Here is a tiny trained network, its code and every weight. The questions are about switching its units off for an input and a class, where a switched-off unit gives its printed mean instead of its output.

import numpy as np


def w(rows, s, z=0):
    codes = np.array(rows[::2]) - 128.0
    scale = np.full(codes.shape[1], s)
    scale[-1] = z or s
    return codes * scale


def norm(h):
    return h / np.sqrt((h * h).mean(-1, keepdims=True) + 1e-5)


def f(y):
    return np.maximum(y, 0)


def log_softmax(a):
    a = a - a.max(-1, keepdims=True)
    return a - np.log(np.exp(a).sum(-1, keepdims=True))


def net(x, mask):
    res = np.array(x, float).reshape(1, 8) / 4 @ E
    u = 0
    for l in range(3):
        y = f(norm(res) @ A[l][:, :-1].T + A[l][:, -1])
        res = res + np.where(mask[u : u + 11], y, B[l][:, -1]) @ B[l][:, :-1]
        u += 11
    return log_softmax(norm(res)[-1] @ U[:, :-1].T + U[:, -1])


A, B = {}, {}
E = w([
[182,94,92],'x0',
[144,125,83],'x1',
[116,137,144],'x2',
[142,106,181],'x3',
[255,226,137],'x4',
[138,117,150],'x5',
[148,111,123],'x6',
[132,124,125],'x7',
],0.0085)
A[0] = w([
[244,166,102,117],'L0N0',
[110,186,98,253],'L0N1',
[156,80,205,145],'L0N2',
[143,105,93,161],'L0N3',
[98,177,108,85],'L0N4',
[59,99,112,168],'L0N5',
[143,233,136,140],'L0N6',
[103,22,54,143],'L0N7',
[56,77,145,157],'L0N8',
[142,107,116,108],'L0N9',
[118,155,161,134],'L0N10',
],0.011,0.0022)
B[0] = w([
[170,49,199,254],'L0N0',
[178,207,200,190],'L0N1',
[116,241,12,179],'L0N2',
[135,140,89,159],'L0N3',
[108,142,62,152],'L0N4',
[212,124,223,205],'L0N5',
[173,105,254,221],'L0N6',
[237,70,123,230],'L0N7',
[162,149,236,215],'L0N8',
[134,131,91,140],'L0N9',
[173,149,148,155],'L0N10',
],0.008,0.0067)
A[1] = w([
[184,117,176,229],'L1N0',
[171,162,100,61],'L1N1',
[90,137,83,172],'L1N2',
[96,79,138,113],'L1N3',
[122,69,136,188],'L1N4',
[136,65,162,66],'L1N5',
[136,78,109,116],'L1N6',
[37,2,128,132],'L1N7',
[97,169,116,3],'L1N8',
[154,140,105,80],'L1N9',
[158,45,153,145],'L1N10',
],0.013,0.0012)
B[1] = w([
[67,114,118,248],'L1N0',
[100,123,159,149],'L1N1',
[142,133,150,128],'L1N2',
[133,147,170,136],'L1N3',
[183,146,132,154],'L1N4',
[136,180,110,176],'L1N5',
[171,98,80,145],'L1N6',
[159,155,253,141],'L1N7',
[136,143,116,129],'L1N8',
[113,132,140,138],'L1N9',
[126,206,104,202],'L1N10',
],0.02,0.012)
A[2] = w([
[104,184,145,141],'L2N0',
[178,123,169,143],'L2N1',
[50,148,111,74],'L2N2',
[123,42,110,143],'L2N3',
[41,140,189,146],'L2N4',
[20,86,118,71],'L2N5',
[99,59,108,72],'L2N6',
[64,20,143,171],'L2N7',
[91,142,185,171],'L2N8',
[7,152,147,175],'L2N9',
[177,134,128,250],'L2N10',
],0.012,0.0014)
B[2] = w([
[26,190,95,249],'L2N0',
[64,85,114,219],'L2N1',
[152,157,157,153],'L2N2',
[194,135,65,129],'L2N3',
[198,172,29,254],'L2N4',
[121,142,168,142],'L2N5',
[214,155,81,128],'L2N6',
[190,111,189,133],'L2N7',
[104,86,75,253],'L2N8',
[122,254,22,215],'L2N9',
[136,34,82,206],'L2N10',
],0.01,0.0061)
U = w([
[137,135,121,161],'0',
[181,116,250,100],'1',
[109,122,93,118],'2',
[136,114,116,163],'3',
[99,123,80,3],'4',
[101,85,113,231],'5',
],0.018,0.0042)

Each question gives the input, the list of numbers given to net, and the class t.
The units are the neurons (one row each of A and B). Each row of codes is followed by its name. A weight is (code - 128) times the scale printed after its matrix; where a second scale follows, it is the last column's (A, B and U).
mask holds one flag per neuron, layer by layer. A switched-off neuron (its flag False) gives its mean, the last column of its row in B, instead of its output. The means were averaged over made-up inputs and are rounded, as every weight is.
A unit's drop is (log p(t) with every unit on - log p(t) with that unit switched off) / (log p(t) with every unit on - log p(t) with every unit switched off).
The circuit of an input: a set's keep is (log p(t) with only the set's units on - log p(t) with every unit switched off) / (log p(t) with every unit on - log p(t) with every unit switched off). Starting from the 12 units with the biggest drops (on a tie, the unit counted first), units are removed one at a time, each time the one whose removal leaves the highest keep (on an exact tie, the one counted first), for as long as the keep stays at least 0.8.
units of the circuit, in order: the units of the circuit, biggest drop first
k most important neurons: the k neurons with the biggest drops, biggest first
k most important neurons of layer l: the k neurons of layer l with the biggest drops, biggest first
drop of u: that unit's drop, to one decimal
input [5,2,0,6,-7,7,-5,2], class 1: units of the circuit, in order -> (L1N7)
input [5,-1,-2,-4,6,5,4,4], class 1: 3 most important neurons -> (L0N0; L2N9; L2N8)
input [0,-1,-6,0,7,4,6,2], class 1: units of the circuit, in order -> (L0N0; L2N4)
input [5,-4,-5,-7,7,0,4,-7], class 1: 4 most important neurons -> (L0N0; L2N9; L2N4; L0N6)
input [-4,-1,1,-4,8,-5,2,1], class 1: 3 most important neurons -> (L0N6; L2N9; L1N10)
input [-7,-3,1,7,6,8,2,7], class 2: 2 most important neurons of layer 1 -> (L1N4; L1N7)
input [-4,1,-6,2,8,1,-7,4], class 1: 3 most important neurons -> (L0N6; L2N9; L1N10)
input [1,3,7,-5,7,-5,-1,1], class 1: 2 most important neurons of layer 1 -> (L1N10; L1N5)
input [-5,5,-8,-6,8,2,-6,2], class 1: 2 most important neurons -> (L0N6; L0N1)
input [-5,-8,4,-3,-8,-8,1,-2], class 1: 2 most important neurons -> (L1N7; L1N0)
input [-5,7,-8,4,7,6,6,-5], class 1: 2 most important neurons of layer 0 -> (L0N0; L0N6)
input [8,-8,-1,6,4,8,-6,0], class 2: drop of L0N2 -> 0.1
input [-4,-3,-6,8,5,5,6,-1], class 4: drop of L2N4 -> 0.0
input [-5,8,-4,4,8,7,1,5], class 1: drop of L0N6 -> 0.2
